Below are the code and all the weights of a small trained network. Each question names an input and a target symbol and asks about switching units off, where a switched-off unit gives its printed mean instead of its output.

import numpy as np


def w(rows, s, z=0):
    codes = np.array(rows[::2]) - 128.0
    scale = np.full(codes.shape[1], s)
    scale[-1] = z or s
    return codes * scale


def f(y):
    return y / 2 * (1 + np.tanh(0.7978845608 * (y + 0.044715 * y**3)))


def softmax(a):
    e = np.exp(a - a.max(-1, keepdims=True))
    return e / e.sum(-1, keepdims=True)


def log_softmax(a):
    a = a - a.max(-1, keepdims=True)
    return a - np.log(np.exp(a).sum(-1, keepdims=True))


def net(x, mask):
    ids = ['δζηλμξσφψω'.index(c) for c in x.split()]
    T = len(ids)
    res = E[ids] + P[:T]
    u = 0
    for l in range(2):
        r = res
        for j in range(3):
            rows = slice(2 * j, 2 * j + 2)
            q, k, v = (r @ M[l][rows].T for M in (Q, K, V))
            z = softmax(np.where(np.tri(T) > 0, q @ k.T / 2**0.5, -1e9)) @ v
            o = O[l][rows]
            res = res + np.where(mask[u + j], z, o[:, -1]) @ o[:, :-1]
        u += 3
        y = f(res @ A[l][:, :-1].T + A[l][:, -1])
        res = res + np.where(mask[u : u + 4], y, B[l][:, -1]) @ B[l][:, :-1]
        u += 4
    return log_softmax(res[-1] @ U[:, :-1].T + U[:, -1])


Q, K, V, O, A, B = {}, {}, {}, {}, {}, {}
E = w([
[154,132,86,88,107,110,144,94,101],'δ',
[157,107,105,147,158,199,175,114,148],'ζ',
[174,151,142,125,173,105,112,84,130],'η',
[54,148,105,141,120,184,125,208,173],'λ',
[120,101,123,125,168,102,199,148,143],'μ',
[214,130,131,65,142,121,67,141,72],'ξ',
[88,250,140,83,122,104,161,108,154],'σ',
[103,86,159,52,205,127,60,156,150],'φ',
[120,62,55,173,162,69,56,112,104],'ψ',
[108,108,211,184,50,60,119,91,130],'ω',
],0.017)
P = w([
[145,142,201,125,119,180,149,123,69],'0',
[234,116,119,145,82,125,193,141,201],'1',
[116,190,76,155,161,103,171,230,100],'2',
[93,98,156,114,147,183,115,100,103],'3',
[189,105,86,112,73,94,137,106,227],'4',
[92,183,90,112,169,77,156,224,117],'5',
[40,86,147,119,167,157,81,77,150],'6',
[133,81,73,85,85,70,85,76,248],'7',
[72,200,98,67,189,41,155,189,123],'8',
],0.013)
Q[0] = w([
[130,75,227,156,2,210,119,27,136],'0.h0',
[216,99,135,153,102,75,126,116,192],'0.h0',
[166,167,214,96,59,105,189,70,171],'0.h1',
[180,83,196,101,100,116,142,132,209],'0.h1',
[157,62,57,100,115,42,144,137,119],'0.h2',
[178,53,193,87,64,142,114,83,123],'0.h2',
],0.0077)
K[0] = w([
[236,169,135,123,132,155,137,245,56],'0.h0',
[126,127,158,151,81,130,143,171,146],'0.h0',
[170,141,112,82,79,98,156,137,216],'0.h1',
[151,90,162,82,115,80,135,91,167],'0.h1',
[125,116,118,108,96,53,118,84,162],'0.h2',
[119,196,160,184,74,108,158,138,141],'0.h2',
],0.011)
V[0] = w([
[148,49,52,162,191,126,118,85,124],'0.h0',
[176,199,126,45,191,155,183,122,157],'0.h0',
[102,197,178,132,133,121,145,113,3],'0.h1',
[157,163,84,74,115,96,100,67,166],'0.h1',
[104,142,25,82,133,110,129,140,229],'0.h2',
[151,105,88,93,93,164,50,162,126],'0.h2',
],0.0059)
O[0] = w([
[212,130,63,179,222,50,93,124,168,107],'0.h0',
[207,111,225,51,181,140,152,177,195,249],'0.h0',
[206,153,144,140,253,173,127,222,117,6],'0.h1',
[177,122,82,112,9,165,64,141,86,215],'0.h1',
[141,195,190,148,62,97,72,229,138,160],'0.h2',
[142,172,163,85,114,184,92,175,29,140],'0.h2',
],0.0056,0.0012)
A[0] = w([
[153,73,38,255,83,92,102,48,160,234],'0.n0',
[188,129,210,166,90,105,83,41,135,80],'0.n1',
[92,82,176,45,192,181,41,170,37,5],'0.n2',
[127,128,57,243,154,38,135,239,194,80],'0.n3',
],0.0067,0.003)
B[0] = w([
[98,82,136,92,138,94,206,229,116,254],'0.n0',
[219,116,126,199,149,141,62,159,49,184],'0.n1',
[99,123,49,243,129,59,157,68,193,197],'0.n2',
[185,148,99,121,100,180,93,2,132,224],'0.n3',
],0.0082,0.0058)
Q[1] = w([
[98,127,204,169,155,145,146,61,110],'1.h0',
[179,98,134,49,84,111,128,149,224],'1.h0',
[41,188,130,202,211,163,134,148,43],'1.h1',
[117,121,74,96,155,100,139,103,105],'1.h1',
[147,254,44,79,202,76,148,216,126],'1.h2',
[42,221,185,187,201,76,142,123,63],'1.h2',
],0.0077)
K[1] = w([
[164,108,96,138,162,130,159,118,109],'1.h0',
[113,190,126,110,124,150,120,118,183],'1.h0',
[168,118,80,112,188,126,152,118,111],'1.h1',
[88,137,126,147,150,140,96,69,135],'1.h1',
[105,113,138,105,117,3,73,113,132],'1.h2',
[135,126,152,92,170,72,152,96,102],'1.h2',
],0.011)
V[1] = w([
[168,19,198,214,164,136,46,133,132],'1.h0',
[154,74,127,185,106,224,117,201,124],'1.h0',
[143,134,87,24,115,98,164,124,213],'1.h1',
[160,123,167,254,62,77,168,170,106],'1.h1',
[133,119,205,155,77,40,183,90,65],'1.h2',
[239,201,104,146,45,77,205,184,39],'1.h2',
],0.0065)
O[1] = w([
[92,134,218,237,108,69,51,142,153,141],'1.h0',
[127,161,108,159,79,162,58,212,167,112],'1.h0',
[129,178,181,176,45,102,204,106,173,220],'1.h1',
[34,70,55,112,118,22,81,158,99,254],'1.h1',
[92,77,232,118,49,61,115,83,90,100],'1.h2',
[102,206,199,73,169,64,156,82,2,220],'1.h2',
],0.0067,0.0017)
A[1] = w([
[166,46,204,168,94,104,101,150,149,6],'1.n0',
[193,110,99,127,99,119,143,1,126,94],'1.n1',
[207,159,123,204,79,80,95,72,83,228],'1.n2',
[185,137,192,115,121,195,109,64,116,202],'1.n3',
],0.0083,0.0021)
B[1] = w([
[191,147,212,126,169,116,131,55,86,200],'1.n0',
[66,156,65,165,114,124,157,53,44,205],'1.n1',
[100,163,79,184,136,156,81,184,63,253],'1.n2',
[84,62,84,34,60,83,2,120,220,187],'1.n3',
],0.0096,0.0065)
U = w([
[152,108,77,62,100,159,135,14,102,123],'δ',
[131,125,39,205,138,166,106,84,76,2],'ζ',
[153,126,128,56,169,123,10,95,123,96],'η',
[203,178,193,120,221,139,135,143,72,188],'λ',
[236,120,58,110,111,127,111,200,217,195],'μ',
[105,14,100,84,138,44,111,187,114,82],'ξ',
[153,194,212,49,87,104,86,104,194,150],'σ',
[126,114,126,204,105,85,171,36,168,69],'φ',
[1,161,145,201,23,126,127,228,124,167],'ψ',
[151,146,226,51,209,108,235,165,144,200],'ω',
],0.0068,0.0064)

Each question gives the input, a string of symbols that net reads in full, and the target symbol t.
The units are the heads (2 rows each of Q, K, V and O) and the neurons (one row each of A and B). Each row of codes is followed by its name. A weight is (code - 128) times the scale printed after its matrix; where a second scale follows, it is the last column's (O, A, B and U).
mask holds one flag per unit, layer by layer, with each layer's heads first. A switched-off unit (its flag False) gives its mean, the last column of its rows in O or B, instead of its output. The means were averaged over made-up inputs and are rounded, as every weight is.
A unit's drop is (log p(t) with every unit on - log p(t) with that unit switched off) / (log p(t) with every unit on - log p(t) with every unit switched off).
most important unit: the unit with the biggest drop
k most important neurons of layer l: the k neurons of layer l with the biggest drops, biggest first
heads that matter: for each layer, one digit per head in row order, 1 if its drop is at least 0.15 and else 0, layers parted by /
input σ φ η, target μ: heads that matter : 010 / 001
input μ μ ξ ω φ, target ξ: heads that matter : 000 / 010
input δ ψ σ, target ζ: heads that matter : 100 / 000
input σ ω ζ ζ φ, target ξ: most important unit : 0.h1
input φ η ζ μ ω φ η σ, target δ: heads that matter : 000 / 100
input ω φ σ σ φ, target δ: heads that matter : 001 / 100
input φ φ δ μ ζ φ σ, target σ: 3 most important neurons of layer 0 : 0.n0; 0.n2; 0.n3
input ω φ μ ψ δ ζ η δ, target ξ: heads that matter : 100 / 010
input δ λ φ η ζ σ ω δ η, target ψ: 2 most important neurons of layer 1 : 1.n2; 1.n0
input ψ ψ μ ω ω σ φ φ, target δ: heads that matter : 100 / 100
input ζ σ ψ ω μ, target ξ: 2 most important neurons of layer 0 : 0.n0; 0.n1
input σ ω μ μ ψ λ, target ζ: 2 most important neurons of layer 1 : 1.n2; 1.n1
input λ φ η φ μ δ η φ ξ, target μ: heads that matter : 000 / 001
input φ ξ η ψ φ ζ η ζ, target ω: most important neuron of layer 0 : 0.n0
input η λ η ψ, target ξ: heads that matter : 100 / 000
input λ ω η σ ξ, target δ: heads that matter : 001 / 100
input η ψ φ, target ζ: 2 most important neurons of layer 0 : 0.n3; 0.n2
input ζ ω φ, target ψ: heads that matter : 100 / 100
input ζ ω μ, target ψ: 2 most important neurons of layer 0 : 0.n1; 0.n3
input η ψ λ σ η η, target ω: most important unit : 0.h0
input η ζ δ η μ η η ψ, target ζ: 3 most important neurons of layer 1 : 1.n1; 1.n2; 1.n3
